Below are the code and all the weights of a small trained network. Each question names an input and a target symbol and asks about switching units off, where a switched-off unit gives its printed mean instead of its output.

import numpy as np


def w(rows, s, z=0):
    codes = np.array(rows[::2]) - 128.0
    scale = np.full(codes.shape[1], s)
    scale[-1] = z or s
    return codes * scale


def f(y):
    return np.maximum(y, 0)


def softmax(a):
    e = np.exp(a - a.max(-1, keepdims=True))
    return e / e.sum(-1, keepdims=True)


def log_softmax(a):
    a = a - a.max(-1, keepdims=True)
    return a - np.log(np.exp(a).sum(-1, keepdims=True))


def net(x, mask):
    ids = ['γδλμξπτφψω'.index(c) for c in x.split()]
    T = len(ids)
    res = E[ids] + P[:T]
    q, k, v = (res @ M[0].T for M in (Q, K, V))
    z = softmax(np.where(np.tri(T) > 0, q @ k.T / 4**0.5, -1e9)) @ v
    res = res + np.where(mask[0], z, O[0][:, -1]) @ O[0][:, :-1]
    y = f(res @ A[0][:, :-1].T + A[0][:, -1])
    res = res + np.where(mask[1:25], y, B[0][:, -1]) @ B[0][:, :-1]
    return log_softmax(res[-1] @ U[:, :-1].T + U[:, -1])


Q, K, V, O, A, B = {}, {}, {}, {}, {}, {}
E = w([
[144,76,161],'γ',
[157,163,49],'δ',
[99,112,90],'λ',
[99,249,34],'μ',
[209,188,158],'ξ',
[196,19,96],'π',
[29,175,33],'τ',
[115,30,40],'φ',
[47,120,22],'ψ',
[12,28,93],'ω',
],0.012)
P = w([
[106,137,52],'0',
[147,118,163],'1',
[252,147,106],'2',
[72,129,80],'3',
[120,106,171],'4',
[243,143,115],'5',
[65,123,83],'6',
[120,105,173],'7',
[220,132,138],'8',
[76,132,70],'9',
[122,106,173],'10',
],0.011)
Q[0] = w([
[36,96,154],'head 1',
[191,65,120],'head 1',
[176,207,124],'head 1',
[254,121,92],'head 1',
],0.006)
K[0] = w([
[120,146,134],'head 1',
[139,164,41],'head 1',
[169,59,68],'head 1',
[173,119,7],'head 1',
],0.011)
V[0] = w([
[135,11,24],'head 1',
[97,17,35],'head 1',
[205,185,255],'head 1',
[121,107,112],'head 1',
],0.003)
O[0] = w([
[3,56,236,238],'head 1',
[10,36,225,225],'head 1',
[214,111,117,4],'head 1',
[100,129,149,145],'head 1',
],0.0035,0.0025)
A[0] = w([
[10,147,145,77],'neuron 1',
[83,206,238,119],'neuron 2',
[111,89,79,54],'neuron 3',
[77,103,52,2],'neuron 4',
[191,173,130,91],'neuron 5',
[58,157,35,157],'neuron 6',
[121,50,90,83],'neuron 7',
[180,46,135,56],'neuron 8',
[125,90,112,106],'neuron 9',
[202,160,150,179],'neuron 10',
[91,137,191,94],'neuron 11',
[111,228,135,17],'neuron 12',
[76,195,130,82],'neuron 13',
[231,112,207,75],'neuron 14',
[122,100,85,73],'neuron 15',
[47,77,149,82],'neuron 16',
[214,121,95,77],'neuron 17',
[198,209,210,28],'neuron 18',
[103,144,182,93],'neuron 19',
[99,79,124,75],'neuron 20',
[125,91,87,38],'neuron 21',
[130,104,138,206],'neuron 22',
[76,217,110,104],'neuron 23',
[122,49,89,82],'neuron 24',
],0.011,0.007)
B[0] = w([
[162,154,85,184],'neuron 1',
[137,144,37,145],'neuron 2',
[95,93,148,151],'neuron 3',
[169,5,149,163],'neuron 4',
[131,104,134,147],'neuron 5',
[146,214,160,254],'neuron 6',
[134,153,96,175],'neuron 7',
[115,190,99,152],'neuron 8',
[133,135,103,150],'neuron 9',
[126,71,164,178],'neuron 10',
[125,156,82,135],'neuron 11',
[230,124,128,135],'neuron 12',
[101,66,145,148],'neuron 13',
[199,195,201,166],'neuron 14',
[111,88,157,145],'neuron 15',
[114,141,146,184],'neuron 16',
[119,123,69,150],'neuron 17',
[18,120,121,147],'neuron 18',
[126,159,87,131],'neuron 19',
[148,133,145,153],'neuron 20',
[173,81,153,135],'neuron 21',
[90,79,116,201],'neuron 22',
[88,54,150,169],'neuron 23',
[132,161,78,175],'neuron 24',
],0.029,0.0079)
U = w([
[228,132,183,3],'γ',
[195,27,77,127],'δ',
[48,1,106,198],'λ',
[164,78,147,224],'μ',
[26,109,220,136],'ξ',
[205,160,90,96],'π',
[25,225,192,74],'τ',
[61,100,45,132],'φ',
[79,224,143,181],'ψ',
[25,168,90,206],'ω',
],0.0096,0.0042)

Each question gives the input, a string of symbols that net reads in full, and the target symbol t.
The units are the heads (4 rows each of Q, K, V and O) and the neurons (one row each of A and B). Each row of codes is followed by its name. A weight is (code - 128) times the scale printed after its matrix; where a second scale follows, it is the last column's (O, A, B and U).
mask holds one flag per unit, heads first, then neurons. A switched-off unit (its flag False) gives its mean, the last column of its rows in O or B, instead of its output. The means were averaged over made-up inputs and are rounded, as every weight is.
A unit's drop is (log p(t) with every unit on - log p(t) with that unit switched off) / (log p(t) with every unit on - log p(t) with every unit switched off).
The circuit of an input: a set's keep is (log p(t) with only the set's units on - log p(t) with every unit switched off) / (log p(t) with every unit on - log p(t) with every unit switched off). Starting from the 12 units with the biggest drops (on a tie, the unit counted first), units are removed one at a time, each time the one whose removal leaves the highest keep (on an exact tie, the one counted first), for as long as the keep stays at least 0.8.
circuit, biggest first: the units of the circuit, biggest drop first
most important unit: the unit with the biggest drop
k most important neurons: the k neurons with the biggest drops, biggest first
drop when u is switched off: that unit's drop, to one decimal
input ψ ξ γ ω, target π: circuit, biggest first -> neuron 6; neuron 4; neuron 1
input τ ω μ, target μ: circuit, biggest first -> neuron 12; neuron 23; neuron 10
input τ ψ φ ω, target π: most important unit -> neuron 1
input μ δ λ τ τ δ, target δ: 3 most important neurons -> neuron 6; neuron 17; neuron 10
input γ λ γ τ, target ξ: circuit, biggest first -> neuron 6; neuron 23; neuron 4
input λ δ γ π λ π, target π: circuit, biggest first -> neuron 14; neuron 8; neuron 17
input ψ λ π ω π φ, target φ: 2 most important neurons -> neuron 6; neuron 14
input δ γ ξ γ π τ, target τ: 2 most important neurons -> neuron 6; neuron 4
input π ψ δ τ δ λ λ ψ, target ψ: 2 most important neurons -> neuron 6; neuron 1
input ξ φ ψ π, target φ: 3 most important neurons -> neuron 6; neuron 14; neuron 24
input τ φ γ ψ γ τ ξ ω, target ω: 2 most important neurons -> neuron 16; neuron 14
input λ δ ξ φ δ μ ω ω γ, target γ: drop when neuron 7 is switched off -> 0.0
input μ δ γ γ π, target π: drop when neuron 13 is switched off -> 0.1
input λ π ψ δ δ ξ, target ξ: drop when neuron 10 is switched off -> 0.4
input ξ ψ ξ π, target φ: drop when neuron 14 is switched off -> 0.3
input ξ ξ μ λ π φ δ, target τ: circuit, biggest first -> neuron 6
